Below are the code and all the weights of a small trained network. Each question names an input and a class and asks about switching units off, where a switched-off unit gives its printed mean instead of its output.

import numpy as np


def w(rows, s, z=0):
    codes = np.array(rows[::2]) - 128.0
    scale = np.full(codes.shape[1], s)
    scale[-1] = z or s
    return codes * scale


def norm(h):
    return h / np.sqrt((h * h).mean(-1, keepdims=True) + 1e-5)


def f(y):
    return np.maximum(y, 0)


def log_softmax(a):
    a = a - a.max(-1, keepdims=True)
    return a - np.log(np.exp(a).sum(-1, keepdims=True))


def net(x, mask):
    res = np.array(x, float).reshape(1, 3) / 4 @ E
    u = 0
    for l in range(2):
        y = f(norm(res) @ A[l][:, :-1].T + A[l][:, -1])
        res = res + np.where(mask[u : u + 3], y, B[l][:, -1]) @ B[l][:, :-1]
        u += 3
    return log_softmax(norm(res)[-1] @ U[:, :-1].T + U[:, -1])


A, B = {}, {}
E = w([
[128,129,132,131,130],'x0',
[119,132,47,135,253],'x1',
[21,115,127,161,116],'x2',
],0.0066)
A[0] = w([
[215,131,163,121,64,10],'L0N1',
[191,131,111,121,206,27],'L0N2',
[255,133,139,114,144,2],'L0N3',
],0.034,0.0049)
B[0] = w([
[213,120,101,90,146,252],'L0N1',
[225,118,120,87,137,218],'L0N2',
[2,130,157,188,112,241],'L0N3',
],0.032,0.021)
A[1] = w([
[188,160,129,87,126,28],'L1N1',
[216,97,101,94,139,145],'L1N2',
[253,114,111,63,126,1],'L1N3',
],0.037,0.00094)
B[1] = w([
[119,21,106,192,134,183],'L1N1',
[198,255,92,137,164,222],'L1N2',
[192,123,125,18,83,254],'L1N3',
],0.015,0.048)
U = w([
[247,152,103,78,134,1],'0',
[28,130,176,191,132,255],'1',
],0.011,0.00086)

Each question gives the input, the list of numbers given to net, and the class t.
The units are the neurons (one row each of A and B). Each row of codes is followed by its name. A weight is (code - 128) times the scale printed after its matrix; where a second scale follows, it is the last column's (A, B and U).
mask holds one flag per neuron, layer by layer. A switched-off neuron (its flag False) gives its mean, the last column of its row in B, instead of its output. The means were averaged over made-up inputs and are rounded, as every weight is.
A unit's drop is (log p(t) with every unit on - log p(t) with that unit switched off) / (log p(t) with every unit on - log p(t) with every unit switched off).
The circuit of an input: a set's keep is (log p(t) with only the set's units on - log p(t) with every unit switched off) / (log p(t) with every unit on - log p(t) with every unit switched off). Starting from all 6 units, units are removed one at a time, each time the one whose removal leaves the highest keep (on an exact tie, the one counted first), for as long as the keep stays at least 0.8.
circuit, biggest first: the units of the circuit, biggest drop first
top k neurons: the k neurons with the biggest drops, biggest first
k most important neurons of layer l: the k neurons of layer l with the biggest drops, biggest first
drop of u: that unit's drop, to one decimal
input [1,-1,-8], class 1: circuit, biggest first : L0N3
input [-4,0,-4], class 1: top 2 neurons : L0N3; L1N3
input [-3,-6,7], class 1: 2 most important neurons of layer 1 : L1N3; L1N2
input [6,-4,-6], class 1: top 3 neurons : L0N3; L0N2; L1N3
input [-2,4,-8], class 1: top 2 neurons : L0N3; L1N3
input [1,4,-5], class 1: drop of L0N3 : 1.0
input [3,7,8], class 1: drop of L0N2 : 1.0
input [0,-2,5], class 1: drop of L1N1 : 0.0
input [-6,-2,4], class 1: drop of L1N3 : 0.7
input [-3,0,6], class 1: 2 most important neurons of layer 1 : L1N3; L1N2
